Below are the code and all the weights of a small trained network. Each question names an input and a class and asks about switching units off, where a switched-off unit gives its printed mean instead of its output.

import numpy as np


def w(rows, s, z=0):
    codes = np.array(rows[::2]) - 128.0
    scale = np.full(codes.shape[1], s)
    scale[-1] = z or s
    return codes * scale


def norm(h):
    return h / np.sqrt((h * h).mean(-1, keepdims=True) + 1e-5)


def f(y):
    return y / 2 * (1 + np.tanh(0.7978845608 * (y + 0.044715 * y**3)))


def log_softmax(a):
    a = a - a.max(-1, keepdims=True)
    return a - np.log(np.exp(a).sum(-1, keepdims=True))


def net(x, mask):
    res = np.array(x, float).reshape(1, 7) / 4 @ E
    u = 0
    for l in range(2):
        y = f(norm(res) @ A[l][:, :-1].T + A[l][:, -1])
        res = res + np.where(mask[u : u + 14], y, B[l][:, -1]) @ B[l][:, :-1]
        u += 14
    return log_softmax(norm(res)[-1] @ U[:, :-1].T + U[:, -1])


A, B = {}, {}
E = w([
[129,118,209,83,150,253,211,165,47,96],'x0',
[145,132,127,137,144,109,152,152,136,116],'x1',
[106,105,83,147,134,138,120,139,148,100],'x2',
[132,147,117,167,142,111,160,152,133,102],'x3',
[135,139,130,120,134,124,134,138,127,139],'x4',
[157,136,192,235,179,213,82,173,197,203],'x5',
[162,222,90,122,141,180,188,26,254,74],'x6',
],0.0076)
A[0] = w([
[135,162,98,90,142,136,152,90,138,113,70],'L0N0',
[102,123,103,82,136,87,129,134,65,105,132],'L0N1',
[145,85,128,131,107,173,155,173,73,126,79],'L0N2',
[125,155,153,129,150,158,128,102,209,127,73],'L0N3',
[126,143,114,146,131,116,140,148,125,94,162],'L0N4',
[130,138,164,162,149,155,104,156,170,153,206],'L0N5',
[110,106,149,111,150,204,167,167,71,102,96],'L0N6',
[126,102,158,178,143,140,76,186,109,162,123],'L0N7',
[136,172,160,119,135,101,123,141,113,148,127],'L0N8',
[132,103,104,129,135,138,124,126,141,121,153],'L0N9',
[123,147,118,119,117,122,152,88,174,110,87],'L0N10',
[109,153,104,90,102,116,159,96,122,110,108],'L0N11',
[126,141,142,101,123,246,203,131,119,97,4],'L0N12',
[115,126,121,164,96,77,82,165,75,152,154],'L0N13',
],0.014,0.0024)
B[0] = w([
[85,120,160,128,116,69,85,118,121,137,180],'L0N0',
[151,116,29,157,112,160,172,164,127,147,210],'L0N1',
[82,214,107,159,107,142,93,110,114,113,189],'L0N2',
[111,134,62,168,74,181,139,145,115,144,209],'L0N3',
[121,64,160,63,85,136,101,81,107,210,147],'L0N4',
[179,109,169,178,151,179,118,114,151,163,216],'L0N5',
[100,165,160,152,61,137,163,116,53,153,229],'L0N6',
[127,138,198,133,140,57,93,55,142,124,217],'L0N7',
[69,80,83,151,106,128,98,83,136,101,140],'L0N8',
[119,124,197,113,108,100,182,95,119,161,135],'L0N9',
[113,189,179,128,122,94,141,127,106,161,180],'L0N10',
[155,127,187,95,138,83,125,122,126,117,186],'L0N11',
[154,43,89,80,246,146,118,120,154,104,250],'L0N12',
[166,67,102,97,189,140,178,140,168,109,217],'L0N13',
],0.013,0.011)
A[1] = w([
[86,159,197,94,107,128,159,91,120,112,151],'L1N0',
[108,132,171,123,127,167,98,145,111,190,51],'L1N1',
[115,125,121,114,126,249,141,154,126,125,121],'L1N2',
[130,75,102,19,159,91,153,151,121,81,110],'L1N3',
[149,147,98,172,55,172,140,115,71,165,130],'L1N4',
[139,188,90,145,69,183,99,201,216,142,84],'L1N5',
[112,156,192,210,138,185,60,141,119,134,3],'L1N6',
[203,137,113,62,165,211,193,169,160,103,127],'L1N7',
[69,151,96,129,64,151,126,190,73,77,71],'L1N8',
[127,99,42,180,92,125,151,174,177,142,125],'L1N9',
[110,106,201,113,100,42,69,133,201,99,133],'L1N10',
[84,206,113,73,30,45,140,170,116,115,92],'L1N11',
[163,50,110,122,145,132,171,126,134,136,88],'L1N12',
[144,177,202,180,155,166,97,166,83,107,56],'L1N13',
],0.013,0.0027)
B[1] = w([
[100,137,129,129,153,100,109,150,150,91,181],'L1N0',
[121,123,87,191,153,84,158,119,119,63,161],'L1N1',
[199,128,155,182,74,73,112,143,195,180,216],'L1N2',
[45,223,174,158,97,119,129,98,61,102,255],'L1N3',
[193,132,163,124,118,147,154,115,102,132,209],'L1N4',
[153,118,136,118,101,147,172,93,10,123,166],'L1N5',
[97,130,89,35,134,85,158,185,99,84,228],'L1N6',
[113,81,94,112,125,69,100,172,182,114,227],'L1N7',
[190,151,153,165,116,143,139,79,180,169,162],'L1N8',
[83,145,201,116,174,135,99,78,97,108,210],'L1N9',
[175,93,50,136,97,214,145,193,151,149,212],'L1N10',
[168,40,112,146,189,167,95,162,206,141,206],'L1N11',
[102,162,125,81,106,132,94,173,149,114,231],'L1N12',
[50,154,82,64,84,118,102,123,142,131,182],'L1N13',
],0.013,0.0092)
U = w([
[3,180,145,91,145,59,111,139,102,88,62],'0',
[156,58,98,150,172,129,91,186,240,170,25],'1',
[201,168,157,195,84,157,191,81,66,181,254],'2',
],0.011,0.0007)

Each question gives the input, the list of numbers given to net, and the class t.
The units are the neurons (one row each of A and B). Each row of codes is followed by its name. A weight is (code - 128) times the scale printed after its matrix; where a second scale follows, it is the last column's (A, B and U).
mask holds one flag per neuron, layer by layer. A switched-off neuron (its flag False) gives its mean, the last column of its row in B, instead of its output. The means were averaged over made-up inputs and are rounded, as every weight is.
A unit's drop is (log p(t) with every unit on - log p(t) with that unit switched off) / (log p(t) with every unit on - log p(t) with every unit switched off).
The circuit of an input: a set's keep is (log p(t) with only the set's units on - log p(t) with every unit switched off) / (log p(t) with every unit on - log p(t) with every unit switched off). Starting from the 12 units with the biggest drops (on a tie, the unit counted first), units are removed one at a time, each time the one whose removal leaves the highest keep (on an exact tie, the one counted first), for as long as the keep stays at least 0.8.
circuit, biggest first: the units of the circuit, biggest drop first
top k neurons: the k neurons with the biggest drops, biggest first
k most important neurons of layer l: the k neurons of layer l with the biggest drops, biggest first
drop when u is switched off: that unit's drop, to one decimal
input [1,-8,3,5,-2,8,-1], class 0: circuit, biggest first -> (L1N6)
input [-5,8,-4,0,-1,-7,2], class 1: top 2 neurons -> (L0N12, L1N11)
input [-8,8,-6,3,1,0,-2], class 0: top 2 neurons -> (L0N13, L1N3)
input [-2,7,-6,5,5,-3,1], class 1: circuit, biggest first -> (L0N12, L1N11)
input [-1,-8,3,-3,-2,6,5], class 2: circuit, biggest first -> (L0N3, L1N5)
input [8,-8,2,6,-5,0,-7], class 2: top 2 neurons -> (L0N6, L1N8)
input [5,-5,-7,-4,-1,7,0], class 0: 3 most important neurons of layer 0 -> (L0N7, L0N13, L0N1)
input [-5,6,6,2,-6,0,-7], class 0: circuit, biggest first -> (L0N13, L1N3, L0N5)
input [6,7,0,5,-4,4,0], class 0: 2 most important neurons of layer 1 -> (L1N13, L1N6)
input [0,4,0,6,5,0,-2], class 0: 3 most important neurons of layer 1 -> (L1N11, L1N2, L1N12)
input [-5,6,-3,3,1,1,1], class 2: top 2 neurons -> (L0N12, L0N7)
input [-3,5,0,-1,-5,0,-6], class 0: top 4 neurons -> (L0N13, L1N3, L0N5, L1N11)
input [-5,4,6,5,6,0,0], class 0: top 2 neurons -> (L0N7, L0N5)
input [8,-6,5,4,1,1,1], class 1: circuit, biggest first -> (L1N7)
input [-6,-1,6,2,0,-8,3], class 1: circuit, biggest first -> (L1N11, L0N12)
input [6,4,-4,4,1,3,7], class 1: drop when L0N12 is switched off -> 2.8
input [-2,2,3,2,3,-6,8], class 1: drop when L1N11 is switched off -> 0.3
input [3,-4,-4,0,2,6,-6], class 0: drop when L1N7 is switched off -> 0.0
